Here is a tiny trained network, its code and every weight. The questions are about switching its units off for an input and a class, where a switched-off unit gives its printed mean instead of its output.

import numpy as np


def w(rows, s, z=0):
    codes = np.array(rows[::2]) - 128.0
    scale = np.full(codes.shape[1], s)
    scale[-1] = z or s
    return codes * scale


def norm(h):
    return h / np.sqrt((h * h).mean(-1, keepdims=True) + 1e-5)


def f(y):
    return np.maximum(y, 0)


def log_softmax(a):
    a = a - a.max(-1, keepdims=True)
    return a - np.log(np.exp(a).sum(-1, keepdims=True))


def net(x, mask):
    res = np.array(x, float).reshape(1, 4) / 4 @ E
    u = 0
    for l in range(2):
        y = f(norm(res) @ A[l][:, :-1].T + A[l][:, -1])
        res = res + np.where(mask[u : u + 16], y, B[l][:, -1]) @ B[l][:, :-1]
        u += 16
    return log_softmax(norm(res)[-1] @ U[:, :-1].T + U[:, -1])


A, B = {}, {}
E = w([
[81,209,176,126],'x0',
[152,58,191,122],'x1',
[128,128,128,130],'x2',
[2,77,120,126],'x3',
],0.0033)
A[0] = w([
[156,75,77,154,78],'L0N0',
[194,191,142,111,111],'L0N1',
[148,84,83,155,136],'L0N2',
[40,99,142,111,96],'L0N3',
[37,112,101,132,95],'L0N4',
[85,199,164,152,82],'L0N5',
[198,191,120,118,95],'L0N6',
[139,66,80,162,80],'L0N7',
[104,207,50,112,68],'L0N8',
[104,175,182,144,31],'L0N9',
[109,149,250,122,82],'L0N10',
[109,196,64,114,25],'L0N11',
[76,126,93,110,80],'L0N12',
[143,92,253,97,52],'L0N13',
[131,88,235,103,37],'L0N14',
[97,181,199,141,1],'L0N15',
],0.007,0.0038)
B[0] = w([
[86,178,94,97,205],'L0N0',
[96,133,219,136,255],'L0N1',
[77,189,112,93,228],'L0N2',
[176,154,210,144,243],'L0N3',
[182,138,222,143,249],'L0N4',
[138,147,73,43,205],'L0N5',
[74,120,217,137,250],'L0N6',
[95,189,98,76,203],'L0N7',
[131,35,58,195,229],'L0N8',
[118,167,86,33,155],'L0N9',
[135,183,43,79,222],'L0N10',
[146,2,2,201,182],'L0N11',
[158,101,190,138,184],'L0N12',
[138,119,22,232,231],'L0N13',
[144,113,24,230,204],'L0N14',
[109,178,82,33,159],'L0N15',
],0.0055,0.0026)
A[1] = w([
[106,108,183,124,53],'L1N0',
[91,96,151,114,75],'L1N1',
[112,106,209,122,83],'L1N2',
[177,156,134,138,143],'L1N3',
[123,121,160,125,79],'L1N4',
[153,76,107,149,96],'L1N5',
[161,134,251,139,2],'L1N6',
[154,143,113,104,99],'L1N7',
[168,59,108,149,62],'L1N8',
[110,133,67,169,131],'L1N9',
[136,110,116,52,96],'L1N10',
[139,153,98,2,82],'L1N11',
[130,124,131,127,93],'L1N12',
[135,125,137,127,32],'L1N13',
[138,146,169,100,47],'L1N14',
[131,122,106,16,56],'L1N15',
],0.0083,0.0019)
B[1] = w([
[208,128,191,117,171],'L1N0',
[139,109,183,82,147],'L1N1',
[191,133,206,154,203],'L1N2',
[104,77,204,126,180],'L1N3',
[169,118,145,122,152],'L1N4',
[114,182,69,149,189],'L1N5',
[39,26,236,133,253],'L1N6',
[130,99,164,92,152],'L1N7',
[95,180,37,132,192],'L1N8',
[234,29,144,166,237],'L1N9',
[93,202,79,93,164],'L1N10',
[84,199,121,29,228],'L1N11',
[128,135,128,142,128],'L1N12',
[115,122,118,134,128],'L1N13',
[131,77,107,182,165],'L1N14',
[107,254,72,41,193],'L1N15',
],0.0043,0.0037)
U = w([
[116,87,251,135,236],'0',
[162,81,35,212,120],'1',
[97,209,88,26,4],'2',
],0.014,0.0011)

Each question gives the input, the list of numbers given to net, and the class t.
The units are the neurons (one row each of A and B). Each row of codes is followed by its name. A weight is (code - 128) times the scale printed after its matrix; where a second scale follows, it is the last column's (A, B and U).
mask holds one flag per neuron, layer by layer. A switched-off neuron (its flag False) gives its mean, the last column of its row in B, instead of its output. The means were averaged over made-up inputs and are rounded, as every weight is.
A unit's drop is (log p(t) with every unit on - log p(t) with that unit switched off) / (log p(t) with every unit on - log p(t) with every unit switched off).
The circuit of an input: a set's keep is (log p(t) with only the set's units on - log p(t) with every unit switched off) / (log p(t) with every unit on - log p(t) with every unit switched off). Starting from the 12 units with the biggest drops (on a tie, the unit counted first), units are removed one at a time, each time the one whose removal leaves the highest keep (on an exact tie, the one counted first), for as long as the keep stays at least 0.8.
units of the circuit, in order: the units of the circuit, biggest drop first
k most important neurons: the k neurons with the biggest drops, biggest first
top k neurons in layer l: the k neurons of layer l with the biggest drops, biggest first
drop when u is switched off: that unit's drop, to one decimal
input [6,8,-3,0], class 1: units of the circuit, in order	L0N13
input [-6,6,-7,0], class 1: 2 most important neurons	L0N13, L0N5
input [4,-5,1,-1], class 1: 2 most important neurons	L0N8, L0N11
input [0,7,-5,-6], class 1: top 2 neurons in layer 0	L0N13, L0N14
input [-3,-7,-2,8], class 0: top 3 neurons in layer 0	L0N4, L0N13, L0N3
input [5,-6,-5,6], class 0: 2 most important neurons	L0N4, L0N13
input [-3,0,-1,-3], class 0: 2 most important neurons	L0N6, L0N10
input [2,-1,-3,-2], class 0: 2 most important neurons	L0N6, L0N1
input [-7,-6,6,-1], class 2: top 3 neurons in layer 0	L0N13, L0N7, L0N2
input [-1,-6,0,4], class 1: top 2 neurons in layer 0	L0N8, L0N11
input [-3,6,8,-5], class 1: 2 most important neurons	L0N13, L0N4
input [5,6,3,-1], class 1: 2 most important neurons	L0N13, L0N14
input [0,-3,8,1], class 1: drop when L0N7 is switched off	0.0
input [3,-4,-2,2], class 1: drop when L0N8 is switched off	1.4
input [-1,-5,4,6], class 0: units of the circuit, in order	L0N4
input [-5,-4,-1,-2], class 2: drop when L0N13 is switched off	0.3
input [0,-5,3,-6], class 0: drop when L0N1 is switched off	0.5
